Here is a tiny trained network, its code and every weight. The questions are about switching its units off for an input and a target symbol, where a switched-off unit gives its printed mean instead of its output.

import numpy as np


def w(rows, s, z=0):
    codes = np.array(rows[::2]) - 128.0
    scale = np.full(codes.shape[1], s)
    scale[-1] = z or s
    return codes * scale


def norm(h):
    return h / np.sqrt((h * h).mean(-1, keepdims=True) + 1e-5)


def f(y):
    return y / 2 * (1 + np.tanh(0.7978845608 * (y + 0.044715 * y**3)))


def softmax(a):
    e = np.exp(a - a.max(-1, keepdims=True))
    return e / e.sum(-1, keepdims=True)


def log_softmax(a):
    a = a - a.max(-1, keepdims=True)
    return a - np.log(np.exp(a).sum(-1, keepdims=True))


def net(x, mask):
    ids = ['βγδζηθξπστφψω'.index(c) for c in x.split()]
    T = len(ids)
    res = E[ids] + P[:T]
    u = 0
    for l in range(2):
        r = norm(res)
        for j in range(2):
            rows = slice(4 * j, 4 * j + 4)
            q, k, v = (r @ M[l][rows].T for M in (Q, K, V))
            z = softmax(np.where(np.tri(T) > 0, q @ k.T / 4**0.5, -1e9)) @ v
            o = O[l][rows]
            res = res + np.where(mask[u + j], z, o[:, -1]) @ o[:, :-1]
        u += 2
        y = f(norm(res) @ A[l][:, :-1].T + A[l][:, -1])
        res = res + np.where(mask[u : u + 8], y, B[l][:, -1]) @ B[l][:, :-1]
        u += 8
    return log_softmax(norm(res)[-1] @ U[:, :-1].T + U[:, -1])


Q, K, V, O, A, B = {}, {}, {}, {}, {}, {}
E = w([
[101,142,189,80,193,159],'β',
[127,81,213,96,107,76],'γ',
[122,159,216,150,132,83],'δ',
[194,125,222,169,141,24],'ζ',
[182,193,206,179,220,65],'η',
[206,163,245,253,103,8],'θ',
[162,75,195,91,141,74],'ξ',
[67,94,46,191,110,176],'π',
[134,88,179,39,168,123],'σ',
[88,98,58,255,42,148],'τ',
[117,72,32,238,57,155],'φ',
[110,93,203,53,137,112],'ψ',
[174,165,189,133,233,90],'ω',
],0.004)
P = w([
[155,147,133,110,120,90],'0',
[138,1,129,132,209,119],'1',
[70,48,109,126,175,91],'2',
[143,167,158,90,54,223],'3',
[186,59,154,128,157,187],'4',
[46,131,119,105,147,90],'5',
[116,216,127,75,63,226],'6',
[160,36,135,139,202,105],'7',
[44,94,124,115,185,64],'8',
],0.0049)
Q[0] = w([
[213,189,110,110,62,192],'L0H1',
[194,50,110,212,131,219],'L0H1',
[38,162,134,130,156,24],'L0H1',
[94,248,113,109,2,186],'L0H1',
[58,160,144,131,125,70],'L0H2',
[183,105,82,116,123,104],'L0H2',
[131,187,109,87,115,120],'L0H2',
[125,55,110,155,178,152],'L0H2',
],0.009)
K[0] = w([
[155,53,191,162,173,167],'L0H1',
[90,47,96,143,191,46],'L0H1',
[146,223,104,64,69,159],'L0H1',
[246,74,124,135,127,194],'L0H1',
[143,106,170,138,116,165],'L0H2',
[57,140,98,126,153,129],'L0H2',
[117,84,121,174,160,132],'L0H2',
[141,178,110,109,104,130],'L0H2',
],0.012)
V[0] = w([
[165,69,68,174,105,152],'L0H1',
[33,178,189,177,119,210],'L0H1',
[107,101,103,1,112,147],'L0H1',
[32,138,165,156,96,110],'L0H1',
[182,108,131,98,148,137],'L0H2',
[182,92,160,155,136,163],'L0H2',
[119,48,172,194,165,156],'L0H2',
[125,43,117,121,160,97],'L0H2',
],0.0047)
O[0] = w([
[136,141,156,116,195,69,176],'L0H1',
[232,96,219,158,79,241,56],'L0H1',
[239,141,1,66,91,138,85],'L0H1',
[124,201,175,126,99,173,153],'L0H1',
[145,117,165,133,168,113,181],'L0H2',
[201,70,93,143,180,123,219],'L0H2',
[189,73,144,182,151,111,252],'L0H2',
[168,66,195,172,119,135,238],'L0H2',
],0.0042,0.0015)
A[0] = w([
[84,154,105,172,139,183,108],'L0N1',
[135,120,125,199,98,215,2],'L0N2',
[238,150,195,108,108,195,88],'L0N3',
[166,119,110,68,77,116,63],'L0N4',
[102,75,136,133,92,113,172],'L0N5',
[199,139,110,220,165,89,210],'L0N6',
[81,190,137,164,104,117,23],'L0N7',
[129,128,2,190,105,181,26],'L0N8',
],0.0057,0.0019)
B[0] = w([
[172,63,64,109,67,127,129],'L0N1',
[10,16,61,109,189,38,133],'L0N2',
[158,59,183,69,115,249,195],'L0N3',
[2,135,76,185,117,186,111],'L0N4',
[177,169,135,79,159,202,190],'L0N5',
[48,106,89,27,97,220,253],'L0N6',
[207,129,146,30,151,144,100],'L0N7',
[96,80,231,201,235,111,169],'L0N8',
],0.0036,0.0031)
Q[1] = w([
[70,80,150,140,94,123],'L1H1',
[143,207,198,138,134,94],'L1H1',
[134,172,194,23,98,152],'L1H1',
[28,2,88,200,160,134],'L1H1',
[183,130,188,82,113,131],'L1H2',
[184,152,145,110,112,158],'L1H2',
[175,138,181,93,144,134],'L1H2',
[133,133,72,114,105,135],'L1H2',
],0.0095)
K[1] = w([
[149,212,142,128,128,141],'L1H1',
[218,89,121,210,95,150],'L1H1',
[174,108,150,157,201,186],'L1H1',
[54,254,139,71,57,117],'L1H1',
[123,76,137,150,180,178],'L1H2',
[165,99,137,117,150,144],'L1H2',
[157,83,145,163,137,177],'L1H2',
[139,143,137,62,122,128],'L1H2',
],0.0093)
V[1] = w([
[102,45,141,113,65,81],'L1H1',
[66,140,68,142,130,165],'L1H1',
[96,215,92,2,174,83],'L1H1',
[119,63,90,111,197,149],'L1H1',
[73,219,135,102,98,154],'L1H2',
[138,168,116,198,156,131],'L1H2',
[174,146,68,98,69,66],'L1H2',
[75,162,110,121,86,110],'L1H2',
],0.0063)
O[1] = w([
[43,76,34,97,116,165,205],'L1H1',
[137,65,149,235,118,133,113],'L1H1',
[181,247,107,181,102,168,255],'L1H1',
[194,92,46,160,187,66,189],'L1H1',
[104,3,155,128,98,151,46],'L1H2',
[155,106,169,81,163,77,66],'L1H2',
[67,97,122,154,215,176,70],'L1H2',
[143,44,93,117,163,179,109],'L1H2',
],0.0057,0.0035)
A[1] = w([
[170,128,145,162,128,181,110],'L1N1',
[45,51,86,126,123,145,106],'L1N2',
[87,97,254,109,168,152,142],'L1N3',
[141,182,199,123,149,111,124],'L1N4',
[81,184,117,130,198,88,197],'L1N5',
[123,124,156,175,74,167,220],'L1N6',
[152,87,190,120,181,107,254],'L1N7',
[128,218,116,98,156,60,16],'L1N8',
],0.0086,0.0027)
B[1] = w([
[123,80,178,21,93,90,175],'L1N1',
[233,157,137,78,58,44,209],'L1N2',
[57,170,43,254,167,122,160],'L1N3',
[164,12,96,201,82,202,221],'L1N4',
[130,95,207,32,56,80,245],'L1N5',
[123,117,170,71,193,82,205],'L1N6',
[114,223,188,136,173,140,235],'L1N7',
[60,60,72,164,163,95,252],'L1N8',
],0.0056,0.0031)
U = w([
[129,134,210,126,222,6,75],'β',
[129,103,85,75,84,225,222],'γ',
[15,160,126,180,134,118,205],'δ',
[109,203,128,1,83,107,195],'ζ',
[179,78,239,34,93,150,41],'η',
[69,208,47,89,127,22,96],'θ',
[136,215,4,119,137,129,174],'ξ',
[91,167,223,132,102,245,214],'π',
[131,186,99,210,193,151,198],'σ',
[24,33,140,77,89,61,86],'τ',
[234,70,73,164,86,50,3],'φ',
[145,36,174,219,97,182,83],'ψ',
[236,242,183,162,138,125,135],'ω',
],0.0098,0.0025)

Each question gives the input, a string of symbols that net reads in full, and the target symbol t.
The units are the heads (4 rows each of Q, K, V and O) and the neurons (one row each of A and B). Each row of codes is followed by its name. A weight is (code - 128) times the scale printed after its matrix; where a second scale follows, it is the last column's (O, A, B and U).
mask holds one flag per unit, layer by layer, with each layer's heads first. A switched-off unit (its flag False) gives its mean, the last column of its rows in O or B, instead of its output. The means were averaged over made-up inputs and are rounded, as every weight is.
A unit's drop is (log p(t) with every unit on - log p(t) with that unit switched off) / (log p(t) with every unit on - log p(t) with every unit switched off).
The circuit of an input: a set's keep is (log p(t) with only the set's units on - log p(t) with every unit switched off) / (log p(t) with every unit on - log p(t) with every unit switched off). Starting from the 12 units with the biggest drops (on a tie, the unit counted first), units are removed one at a time, each time the one whose removal leaves the highest keep (on an exact tie, the one counted first), for as long as the keep stays at least 0.8.
units of the circuit, in order: the units of the circuit, biggest drop first
k most important neurons: the k neurons with the biggest drops, biggest first
top k neurons in layer l: the k neurons of layer l with the biggest drops, biggest first
heads that matter: for each layer, one digit per head in row order, 1 if its drop is at least 0.15 and else 0, layers parted by /
input δ φ σ ω π, target δ: units of the circuit, in order => (L1H1, L0N8, L1N3, L0N2)
input ξ σ η, target θ: most important neuron => (L1N5)
input β γ β ω η ψ, target φ: heads that matter => 10 / 01
input σ ξ φ β ω ω γ β, target φ: heads that matter => 11 / 01
input η θ γ γ φ, target η: heads that matter => 11 / 10
input δ θ π ζ ψ φ, target δ: units of the circuit, in order => (L1H1, L1N3, L0N8, L0H1)
input β β ζ ω η ω φ δ, target φ: units of the circuit, in order => (L1H2, L1N4)
input π γ ζ δ τ δ ψ π π, target π: units of the circuit, in order => (L1H1, L0H1)
input γ δ δ ζ ω, target π: 2 most important neurons => (L0N3, L1N2)
input η η φ ω η θ, target φ: 2 most important neurons => (L1N4, L0N6)
input σ η ω π, target σ: 3 most important neurons => (L0N4, L1N4, L0N6)
input π φ ζ σ η β, target ξ: units of the circuit, in order => (L0H1, L1N5)
input π ζ ζ, target ω: units of the circuit, in order => (L0H1, L1H1, L0H2, L0N7)
input τ τ π θ γ φ, target τ: 2 most important neurons => (L1N2, L0N1)
input β σ φ, target β: heads that matter => 11 / 10
input ξ β π θ ξ, target ω: 2 most important neurons => (L1N7, L1N5)
input η θ β θ, target δ: units of the circuit, in order => (L0H1, L1H1, L1N3)
input σ ψ φ δ φ, target σ: top 2 neurons in layer 0 => (L0N8, L0N3)
input ξ θ ζ φ θ β π ζ π, target ξ: top 2 neurons in layer 1 => (L1N4, L1N7)
input φ ζ ζ θ, target τ: units of the circuit, in order => (L1H1)
input ω π σ γ φ β ζ ζ, target η: units of the circuit, in order => (L0H1, L1N1)
input σ τ σ, target ξ: units of the circuit, in order => (L0H1, L1H1)
input β φ η φ τ ω β π ψ, target η: units of the circuit, in order => (L0H1)
input ξ β ψ τ θ σ γ, target δ: units of the circuit, in order => (L0H1, L1N3)
input ζ φ η ω, target β: 2 most important neurons => (L1N7, L1N8)
input ω ω ξ φ η, target θ: units of the circuit, in order => (L0H1, L1H2, L1N8)
input φ τ τ τ θ ω, target σ: units of the circuit, in order => (L0H1, L1N3)
input φ σ π η φ ζ, target ψ: heads that matter => 10 / 01
input ψ δ ξ τ ω γ, target σ: units of the circuit, in order => (L0H1, L1N3)
input ψ φ ζ φ τ π η β, target ω: top 2 neurons in layer 0 => (L0N3, L0N8)
